Here is a tiny trained network, its code and every weight. The questions are about switching its units off for an input and a class, where a switched-off unit gives its printed mean instead of its output.

import numpy as np


def w(rows, s, z=0):
    codes = np.array(rows[::2]) - 128.0
    scale = np.full(codes.shape[1], s)
    scale[-1] = z or s
    return codes * scale


def f(y):
    return y / 2 * (1 + np.tanh(0.7978845608 * (y + 0.044715 * y**3)))


def log_softmax(a):
    a = a - a.max(-1, keepdims=True)
    return a - np.log(np.exp(a).sum(-1, keepdims=True))


def net(x, mask):
    res = np.array(x, float).reshape(1, 2) / 4 @ E
    y = f(res @ A[0][:, :-1].T + A[0][:, -1])
    res = res + np.where(mask, y, B[0][:, -1]) @ B[0][:, :-1]
    return log_softmax(res[-1] @ U[:, :-1].T + U[:, -1])


A, B = {}, {}
E = w([
[186,219,207,178,119,79,175,39],'x0',
[199,65,88,1,30,49,176,106],'x1',
],0.0086)
A[0] = w([
[213,50,88,77,132,109,194,79,255],'n0',
[185,115,48,79,95,130,207,87,67],'n1',
[230,113,139,43,63,61,144,206,111],'n2',
[206,164,227,206,141,48,228,36,72],'n3',
[134,110,76,39,77,60,165,137,105],'n4',
[116,171,173,157,199,237,95,139,84],'n5',
[84,189,155,200,205,147,71,196,89],'n6',
[72,31,59,98,168,143,65,208,166],'n7',
[62,47,59,86,137,156,64,254,65],'n8',
[64,161,110,177,185,186,119,114,250],'n9',
[43,151,153,224,155,137,41,160,123],'n10',
[192,114,30,78,77,124,158,104,71],'n11',
[102,168,163,174,183,209,71,174,87],'n12',
],0.0061,0.0085)
B[0] = w([
[65,200,78,99,200,136,161,88,255],'n0',
[136,41,108,191,96,57,76,111,156],'n1',
[101,52,65,115,153,115,88,68,194],'n2',
[228,155,199,206,30,52,182,197,220],'n3',
[138,134,122,188,152,76,98,93,183],'n4',
[175,56,86,184,118,51,62,90,176],'n5',
[125,122,105,170,103,91,94,81,190],'n6',
[161,212,173,164,132,107,170,176,221],'n7',
[224,169,204,255,7,30,186,201,194],'n8',
[88,174,94,95,156,144,135,88,246],'n9',
[137,89,85,159,153,121,104,66,200],'n10',
[228,8,98,209,111,38,53,70,159],'n11',
[150,84,104,187,118,27,103,77,180],'n12',
],0.0093,0.0097)
U = w([
[136,66,59,143,162,112,72,59,76],'0',
[204,157,196,153,62,112,172,194,136],'1',
[29,204,96,87,250,176,162,109,253],'2',
[142,68,148,119,135,152,105,155,82],'3',
],0.013,0.0055)

Each question gives the input, the list of numbers given to net, and the class t.
The units are the neurons (one row each of A and B). Each row of codes is followed by its name. A weight is (code - 128) times the scale printed after its matrix; where a second scale follows, it is the last column's (A, B and U).
mask holds one flag per neuron, in row order. A switched-off neuron (its flag False) gives its mean, the last column of its row in B, instead of its output. The means were averaged over made-up inputs and are rounded, as every weight is.
A unit's drop is (log p(t) with every unit on - log p(t) with that unit switched off) / (log p(t) with every unit on - log p(t) with every unit switched off).
The circuit of an input: a set's keep is (log p(t) with only the set's units on - log p(t) with every unit switched off) / (log p(t) with every unit on - log p(t) with every unit switched off). Starting from the 12 units with the biggest drops (on a tie, the unit counted first), units are removed one at a time, each time the one whose removal leaves the highest keep (on an exact tie, the one counted first), for as long as the keep stays at least 0.8.
units of the circuit, in order: the units of the circuit, biggest drop first
top k neurons: the k neurons with the biggest drops, biggest first
drop of u: that unit's drop, to one decimal
input [-7,5], class 1: units of the circuit, in order => n8
input [2,-3], class 2: units of the circuit, in order => n11, n8
input [4,4], class 0: top 3 neurons => n8, n7, n2
input [8,-8], class 0: top 2 neurons => n10, n5
input [-3,3], class 2: top 2 neurons => n3, n0
input [-4,2], class 1: top 2 neurons => n8, n9
input [4,-5], class 0: top 2 neurons => n8, n7
input [-7,-5], class 1: top 2 neurons => n8, n7
input [2,1], class 2: drop of n8 => 0.1
input [-5,-1], class 1: drop of n8 => 0.6
input [-3,1], class 2: drop of n3 => 0.6
input [-6,-1], class 1: drop of n8 => 0.5
